Where the symbols take the points:
w890: b>w972, m>w784
w600: b>w412, m>w940
w720: b>w382, m>w372
w648: b>w969, m>w803
w828: b>w600, m>w542
w577: b>w521, m>w128
w88: b>w427, m>w226
w901: b>w720, m>w959
w372: b>w959, m>w720
w427: b>w890, m>w32
w109: b>w803, m>w969
w565: b>w23, m>w949
w146: b>w949, m>w23
w708: b>w372, m>w382
w969: b>w297, m>w109
w647: b>w631, m>w596
w972: b>w708, m>w928
w959: b>w344, m>w901
w677: b>w901, m>w344
w23: b>w250, m>w146
w54: b>w109, m>w297
w784: b>w32, m>w890
w344: b>w54, m>w677
w803: b>w828, m>w648
w542: b>w648, m>w828
w596: b>w88, m>w647
w425: b>w596, m>w631
w297: b>w677, m>w54
w382: b>w928, m>w708
w226: b>w647, m>w88
w128: b>w425, m>w577
w412: b>w565, m>w111
w940: b>w542, m>w600
w111: b>w940, m>w412
w521: b>w146, m>w250
w250: b>w128, m>w521
w32: b>w226, m>w427
w928: b>w784, m>w972
w631: b>w577, m>w425
w949: b>w111, m>w565

The rows follow the links: the fewer symbols apart two points are, the more alike their rows tend to be.

Each row is also shifted at random along 5 hidden directions that mean nothing.

Name the point of each row.
-18,62,-109,53,-125,-98,94,104,195,96,66,46,-89,-19,-36,67,-55,62,-68,138,149,-31,79,86,-106,222,16,-103,-108,-12,121,-14,123,174: w648
255,66,-109,10,-89,-12,18,106,127,81,-85,66,-15,8,36,128,-9,-47,-9,139,95,-97,-18,105,-3,142,50,31,-139,55,33,-20,67,107: w940
165,4,-112,104,117,131,-81,-39,82,21,32,-64,-32,-119,-171,-67,75,14,-142,8,-7,5,119,35,45,-146,-104,-26,-67,-60,-37,79,24,-16: w677
55,-5,94,-30,-33,-96,-53,-46,-159,-145,-60,5,40,37,100,-32,35,-148,152,-48,22,35,-50,-26,-52,294,39,100,86,43,-12,-105,-93,-137: w972
1,-76,-18,107,85,97,-127,-52,61,-31,74,-102,-24,-148,-189,-132,53,22,-75,-16,-2,44,108,-4,11,-2,-93,-97,6,-48,18,40,63,4: w250
-39,11,-77,30,-65,-64,4,1,147,159,-71,28,-30,41,37,163,6,-5,-40,42,7,-105,-55,36,-76,92,62,1,-83,27,-50,-20,102,170: w803
3,22,101,-41,19,-102,60,-117,-177,-130,42,-8,-8,72,65,-75,48,-23,85,-144,-53,65,-6,-90,-59,28,-23,54,143,-34,-60,-41,-133,-170: w226
94,102,-76,-12,-93,-115,121,-6,91,102,-64,89,-53,106,106,167,28,-4,-3,18,-1,-114,-50,29,-74,37,44,52,-84,21,-69,-29,21,91: w111
140,43,87,-74,-47,-75,160,-96,-124,-82,20,69,-31,185,124,2,15,64,153,-149,-134,-15,-66,-103,12,-211,27,96,139,-10,-109,-63,-87,-87: w631
115,10,95,-65,20,28,71,-15,-171,-161,37,25,15,66,50,-102,-10,24,129,-79,-57,64,-7,-62,79,-159,-9,65,124,-5,-11,-24,-113,-163: w890
-68,9,-97,14,0,55,-12,19,150,179,-88,16,-5,4,-4,149,7,23,-89,49,-43,-114,-52,39,31,-152,30,-3,-125,23,-65,44,81,157: w542
84,64,-36,-65,-85,-29,98,51,54,98,-87,91,1,111,124,162,-18,8,34,30,-23,-107,-93,27,23,-87,76,72,-68,52,-46,-16,15,79: w949
114,-62,42,-43,-82,39,-25,44,-7,8,-104,63,39,104,103,86,-51,-3,180,23,-59,-78,-130,-11,82,-45,132,86,32,97,-31,-87,70,87: w959
-27,-23,64,-119,-30,44,-27,96,-66,47,-152,60,109,72,157,120,-65,-59,95,59,-38,-56,-168,18,105,-71,117,94,-25,108,-4,-11,-23,19: w521
58,-77,-80,76,-44,67,-78,28,205,145,-47,0,-20,-17,-59,95,-16,41,-13,66,-23,-101,-28,29,17,-34,49,-45,-83,43,-22,-16,194,233: w828
121,31,62,-98,-47,-48,-13,89,-166,-109,-99,62,84,36,153,23,-41,-149,127,62,80,28,-84,36,19,245,82,123,9,73,62,-59,-116,-136: w708

In each set, the symbols that take the first to the second take the third to the fourth. Give the fourth.
Answer with the point's name.
A -51,-1,-133,107,51,-13,-153,-107,163,165,-139,-47,-12,-75,-47,142,140,-122,-147,-3,-33,-126,-28,40,-84,135,-13,30,-142,15,-153,14,67,107
B 43,-50,-85,74,10,133,-42,63,183,111,42,-26,-30,-76,-140,5,-35,107,-95,82,5,-36,58,43,64,-164,-23,-107,-81,-9,48,59,158,174
C -144,-37,-44,52,76,97,-126,101,70,35,37,-76,48,-192,-138,-71,-42,-30,-160,128,119,66,88,81,24,114,-59,-125,-100,-20,143,91,43,32
D w940

A 2,73,-83,78,33,-67,45,-36,76,4,120,-43,-84,-94,-124,-71,48,36,-163,-3,89,51,151,30,-105,111,-117,-104,-50,-98,46,50,-5,-20
B 101,86,-95,105,76,-64,54,-134,33,-43,124,-48,-110,-65,-135,-96,108,23,-137,-80,26,50,172,-14,-108,20,-146,-47,3,-133,-53,45,-48,-91
C -10,-81,77,62,92,7,-85,-192,-104,-121,58,-96,-16,-18,-74,-142,97,-5,55,-186,-115,62,34,-114,-33,-40,-70,6,165,-52,-119,-36,-41,-121
D w828

A -239,6,-96,67,67,30,-18,-44,129,130,40,-48,-40,-71,-103,23,30,55,-189,3,-11,-24,66,12,-30,-109,-69,-81,-81,-69,-34,87,49,92
B -177,45,53,-23,92,-55,12,-54,-143,-104,76,-56,13,-65,-21,-123,45,-48,-72,-66,36,115,69,-28,-51,77,-94,-15,52,-69,26,47,-158,-197
C 103,-9,80,16,31,-75,-53,-99,-153,-176,30,-47,9,-28,-3,-127,61,-97,75,-95,20,95,37,-49,-70,243,-46,36,116,-21,-11,-59,-104,-181
D w600

A 91,-35,72,52,14,-56,-65,-80,-107,-183,83,-63,-11,-62,-61,-171,38,-56,72,-68,47,102,84,-40,-70,262,-54,-16,119,-37,35,-64,-56,-142
B -128,-66,105,-15,79,22,-141,-65,-172,-129,-46,-65,87,-56,15,-98,48,-126,55,-74,-28,69,-36,-42,22,113,-20,52,84,16,-29,-18,-105,-165
C -69,-136,134,-4,22,131,-90,69,-98,-157,85,-58,52,-75,-88,-205,-81,49,124,16,7,119,37,-33,118,-42,-8,-67,118,14,124,-22,24,-54
D w32

A 107,4,117,-94,-53,-45,46,69,-173,-154,17,39,41,47,98,-70,-73,-36,155,13,53,80,-31,-18,25,124,47,42,88,31,94,-54,-91,-127
B 245,45,-17,-37,-67,-37,54,-17,16,31,-112,82,-11,129,119,132,37,-33,103,-20,-68,-113,-102,-3,13,-53,74,111,-17,62,-103,-66,5,40
C -69,-43,-66,28,-83,64,49,150,206,139,73,15,-42,-28,-81,38,-126,156,-58,145,62,-27,40,63,33,-85,38,-140,-85,4,131,37,194,244
D w250

A 111,50,-124,23,63,130,77,54,133,125,51,12,-44,-32,-99,28,-17,132,-172,52,-30,-38,74,37,92,-393,-61,-59,-107,-57,-8,130,45,82
B 36,24,-72,-7,-23,-4,29,-55,100,161,-111,49,-18,104,72,183,36,22,-15,-28,-114,-140,-105,-1,8,-187,63,72,-62,31,-154,2,55,126
C -216,54,-35,-19,190,68,-29,-29,-94,12,31,-68,52,-117,-63,-72,34,-36,-227,-19,6,85,70,8,34,-164,-123,-18,-43,-97,-2,162,-160,-171
D w969

A 9,-47,120,-68,-1,48,3,41,-154,-154,25,12,50,28,37,-113,-59,9,146,-28,-18,81,-26,-45,86,-54,20,31,117,24,49,-35,-61,-118
B -11,111,10,-20,86,-95,105,-77,-151,-122,121,-26,-34,-23,-18,-126,46,-21,-99,-84,44,120,114,-28,-90,41,-123,-3,59,-110,10,57,-191,-234
C 293,127,-90,-47,-43,-45,151,-11,30,85,-85,113,-40,152,128,168,28,4,5,-10,-50,-118,-65,24,7,-176,46,134,-72,14,-116,2,-47,14
D w969

A 80,56,31,-125,-117,-27,168,135,-46,5,-22,123,18,154,163,87,-122,58,129,75,23,-29,-85,21,67,-107,118,65,0,56,55,-32,-17,26
B 175,37,-116,50,94,146,-39,64,94,58,12,-28,2,-132,-133,-25,8,12,-184,84,44,-1,97,77,80,-155,-80,-48,-137,-39,42,120,11,5
C 150,74,-32,55,76,4,58,-40,-32,-111,131,-37,-59,-89,-116,-144,52,30,-97,-38,49,90,165,2,-29,-21,-138,-53,11,-97,34,61,-85,-135
D w372

A -93,-9,4,25,13,20,40,81,-2,-78,180,-46,-35,-100,-127,-168,-81,88,-64,61,121,138,160,26,-15,52,-78,-136,25,-77,182,51,10,-38
B -9,-4,35,10,74,76,1,22,-74,-112,116,-47,-2,-94,-108,-171,-16,42,-42,-7,36,115,107,-9,54,-83,-94,-72,40,-60,85,57,-63,-113
C 193,-61,104,-58,-112,17,78,25,-41,-62,-5,72,-10,157,86,3,-57,98,243,-43,-96,-36,-90,-63,83,-169,99,46,118,69,-23,-103,54,55
D w803

A 32,-16,-117,99,-9,28,-74,-19,189,132,-50,-16,-38,-43,-78,94,58,-6,-81,45,2,-104,16,42,-27,32,1,-29,-110,17,-53,5,130,162
B -132,-50,27,51,95,28,-63,-88,-56,-76,86,-85,-10,-85,-112,-142,38,9,-55,-81,-13,97,89,-46,-26,-6,-89,-60,73,-73,-6,35,-38,-93
C -179,-16,38,-76,-130,-80,78,74,33,88,-50,72,11,127,144,136,-96,46,105,46,-8,-67,-124,2,-14,22,135,18,3,62,20,-60,77,141
D w412

A 49,77,-109,92,2,-68,78,-29,129,47,118,-19,-106,-67,-116,-26,41,62,-154,16,77,13,146,35,-112,74,-98,-107,-64,-87,36,50,42,50
B 142,3,57,-40,-108,-104,8,19,-66,-73,-82,64,21,92,133,54,-13,-92,189,13,37,-26,-83,7,-44,282,105,99,45,81,3,-131,-13,-17
C -108,34,-101,71,-59,-50,91,26,197,105,103,3,-104,-17,-92,30,-23,124,-97,58,54,-26,98,34,-81,0,-25,-121,-66,-50,49,27,132,170
D w631

A -7,-16,-104,84,-3,84,11,19,194,114,47,-14,-69,-37,-115,26,-13,116,-90,44,-12,-57,67,26,23,-168,-27,-86,-76,-20,-3,45,142,164
B -328,-23,130,-69,66,-25,25,-73,-174,-86,39,-29,45,26,47,-86,2,7,27,-116,-71,89,-28,-85,8,-103,-27,6,115,-30,-24,18,-124,-142
C -225,-60,142,-39,-17,-82,-5,-78,-144,-116,31,-28,17,50,52,-78,3,-12,135,-101,-44,69,-44,-90,-43,94,20,11,150,1,-12,-77,-52,-81
D w648

A -18,16,-53,-6,-102,-69,90,4,124,141,-36,61,-52,116,70,159,-23,67,25,18,-48,-114,-63,-1,-39,-57,80,12,-38,26,-54,-34,102,177
B -102,-105,-56,141,20,32,-207,-14,166,78,5,-108,-9,-175,-171,-29,35,-40,-103,66,63,4,69,42,-70,270,-36,-125,-70,4,44,6,158,146
C 153,16,-16,-12,-161,-58,79,74,102,48,-39,80,-42,103,81,113,-49,38,126,62,17,-88,-60,26,-20,91,108,16,-29,74,22,-95,109,149
D w969

A -172,-61,148,-69,10,-16,52,-58,-147,-98,76,-15,18,76,42,-93,-38,76,116,-124,-95,72,-38,-112,29,-155,7,1,167,-14,-15,-28,-64,-82
B 22,136,-100,-35,-119,-148,230,42,131,135,41,96,-94,121,86,152,-44,103,-65,43,46,-75,9,34,-93,-43,36,-22,-83,-27,14,12,28,118
C 25,-36,45,18,18,61,-61,146,-64,-157,117,-53,32,-163,-114,-200,-83,-17,-4,115,172,154,127,57,37,219,-57,-110,11,-16,236,26,-20,-93
D w297

A -159,-20,137,-101,-10,0,76,41,-166,-125,65,19,41,61,66,-96,-79,53,119,-38,-21,97,-20,-58,56,-106,23,7,126,5,65,-13,-87,-110
B -204,-27,115,-93,111,79,-67,17,-210,-90,-32,-26,120,-46,42,-85,-20,-76,5,-25,-30,88,-53,-25,102,-90,-16,43,56,8,26,57,-159,-191
C 29,67,-157,66,81,43,-69,5,110,123,-76,-16,-3,-100,-59,93,72,-84,-206,76,49,-59,42,84,-17,29,-55,7,-175,-20,-37,94,-3,21
D w648

A -37,-127,107,-28,-85,25,-92,4,-25,-25,-103,20,55,91,89,44,-45,-25,227,-14,-72,-50,-139,-48,53,52,136,66,92,112,-36,-128,89,86
B -141,-104,149,21,-4,-84,-26,-209,-102,-105,56,-59,-29,79,8,-101,62,43,165,-215,-151,42,-36,-159,-70,-1,2,5,221,-18,-125,-109,2,-40
C 23,58,-133,90,-20,-94,51,-98,179,147,20,-4,-100,18,-47,105,86,49,-126,-43,-31,-91,44,3,-123,-2,-37,-34,-74,-55,-109,12,83,135
D w677

A 74,-31,112,-118,-10,46,-34,96,-159,-79,-93,38,113,48,127,7,-64,-74,138,30,1,22,-118,-3,106,-4,84,84,42,85,48,-25,-88,-96
B -141,61,-46,12,125,31,-11,11,-26,5,64,-54,15,-134,-86,-76,25,-23,-211,17,59,81,106,33,-10,-33,-124,-67,-68,-82,49,130,-100,-106
C 138,-146,118,19,51,152,-221,38,-130,-195,-37,-63,104,-109,-63,-169,-13,-108,156,18,13,79,-13,-12,120,136,16,26,93,64,67,-60,-4,-112
D w928

A -119,109,-116,29,-85,-123,135,54,171,132,52,41,-91,9,-5,105,-18,60,-126,86,105,-48,64,71,-122,123,-10,-73,-118,-32,54,28,61,136
B 37,-39,41,-21,-138,-57,52,-11,66,50,-52,65,-27,138,95,112,-19,53,163,-24,-73,-105,-109,-37,-12,-14,111,34,37,75,-61,-109,109,151
C 100,119,-53,-83,-118,-101,222,76,47,84,-12,127,-52,159,145,148,-63,79,24,52,16,-79,-47,27,-16,-96,77,44,-47,18,2,-12,-4,73
D w972

